[[ 47.1 -11.4 -50.6  38.1 -26.3  45.6  31.6  30.4]
 [ 24.4 -54.0  -4.3 -10.3  -3.4  -5.3 -24.0  -9.6]]
->
[[ 24.4 -54.0  -4.3 -10.3  -3.4  -5.3 -24.0  -9.6]
 [ 47.1 -11.4 -50.6  38.1 -26.3  45.6  31.6  30.4]]

[[  6.9   8.9 -26.4  45.5 -23.0]
 [-19.9  22.1 -13.9  -9.3 -53.7]
 [  6.9 -33.8 -13.9 -51.4 -11.7]
 [-48.9  24.0 -13.9 -14.5  14.5]]
->
[[-48.9  24.0 -13.9 -14.5  14.5]
 [  6.9   8.9 -26.4  45.5 -23.0]
 [-19.9  22.1 -13.9  -9.3 -53.7]
 [  6.9 -33.8 -13.9 -51.4 -11.7]]

[[  6.3   3.5]
 [ 47.7 -14.1]]
->
[[ 47.7 -14.1]
 [  6.3   3.5]]

[[-20.3  -0.6 -12.6  39.4   9.4  31.0]
 [-32.3   5.9  16.4 -24.2  -1.8  18.3]
 [ 13.0   9.7  13.2 -25.8 -57.4   7.4]
 [-19.6  19.3  23.4  49.0  18.3 -51.3]
 [  4.9  14.4  16.8 -19.6 -14.2 -12.8]
 [ -6.8  27.0   0.8  -2.1 -35.7  16.9]
 [  7.8 -37.1  23.8 -14.7  -0.3 -26.7]
 [-40.7 -31.4  30.2 -26.0   6.8 -14.3]
 [-15.6  38.1 -20.0  19.6  -7.3  29.4]
 [ 29.1 -13.7 -11.7  52.8 -14.7  15.1]]
->
[[ 29.1 -13.7 -11.7  52.8 -14.7  15.1]
 [-20.3  -0.6 -12.6  39.4   9.4  31.0]
 [-32.3   5.9  16.4 -24.2  -1.8  18.3]
 [ 13.0   9.7  13.2 -25.8 -57.4   7.4]
 [-19.6  19.3  23.4  49.0  18.3 -51.3]
 [  4.9  14.4  16.8 -19.6 -14.2 -12.8]
 [ -6.8  27.0   0.8  -2.1 -35.7  16.9]
 [  7.8 -37.1  23.8 -14.7  -0.3 -26.7]
 [-40.7 -31.4  30.2 -26.0   6.8 -14.3]
 [-15.6  38.1 -20.0  19.6  -7.3  29.4]]

[[  3.7  -9.0   1.7  22.0  -9.5  -0.7   3.7   2.7  20.8  -5.8  15.2]
 [ 14.1  13.9  34.8  15.2  24.5   6.1  36.4  37.4  29.8  28.4  -6.1]
 [-16.1  -9.0 -21.0  -8.7 -37.0   8.3  -4.3 -10.3  -9.5 -31.9  23.5]
 [  1.4  14.0  21.7  11.8  11.6  11.7  32.9  27.5  19.6   3.2  11.0]
 [  8.1 -23.2  11.4  -6.0  -1.9  -7.1  -3.4  -9.5  45.0   7.5  -1.0]
 [  0.1  34.4  16.0  32.9  22.4  15.2  42.2  53.3 -25.0   9.6   1.1]
 [ -2.6   3.1 -13.3  31.7 -13.5   3.5   5.6  21.1 -23.6  -5.4   8.0]
 [  4.1 -50.6 -29.3 -19.5 -31.0 -24.6 -56.0 -47.5  37.2  -0.8  -9.9]]
->
[[  4.1 -50.6 -29.3 -19.5 -31.0 -24.6 -56.0 -47.5  37.2  -0.8  -9.9]
 [  3.7  -9.0   1.7  22.0  -9.5  -0.7   3.7   2.7  20.8  -5.8  15.2]
 [ 14.1  13.9  34.8  15.2  24.5   6.1  36.4  37.4  29.8  28.4  -6.1]
 [-16.1  -9.0 -21.0  -8.7 -37.0   8.3  -4.3 -10.3  -9.5 -31.9  23.5]
 [  1.4  14.0  21.7  11.8  11.6  11.7  32.9  27.5  19.6   3.2  11.0]
 [  8.1 -23.2  11.4  -6.0  -1.9  -7.1  -3.4  -9.5  45.0   7.5  -1.0]
 [  0.1  34.4  16.0  32.9  22.4  15.2  42.2  53.3 -25.0   9.6   1.1]
 [ -2.6   3.1 -13.3  31.7 -13.5   3.5   5.6  21.1 -23.6  -5.4   8.0]]

[[-20.2 -34.0 -18.9   9.7   1.1  -1.3]
 [ 15.4 -15.2  -0.6   6.7   3.6  -9.1]
 [-23.2  -2.6  -4.0  13.0   3.6  -5.5]
 [ 10.4 -17.0  -2.5   5.9   4.2 -10.9]
 [-22.0 -45.2  -5.2  10.3   0.0 -29.2]
 [-26.9 -26.6 -24.3  12.4   1.4  -3.6]
 [-22.8  -3.1 -16.3  13.1   2.9  -6.3]]
->
[[-22.8  -3.1 -16.3  13.1   2.9  -6.3]
 [-20.2 -34.0 -18.9   9.7   1.1  -1.3]
 [ 15.4 -15.2  -0.6   6.7   3.6  -9.1]
 [-23.2  -2.6  -4.0  13.0   3.6  -5.5]
 [ 10.4 -17.0  -2.5   5.9   4.2 -10.9]
 [-22.0 -45.2  -5.2  10.3   0.0 -29.2]
 [-26.9 -26.6 -24.3  12.4   1.4  -3.6]]
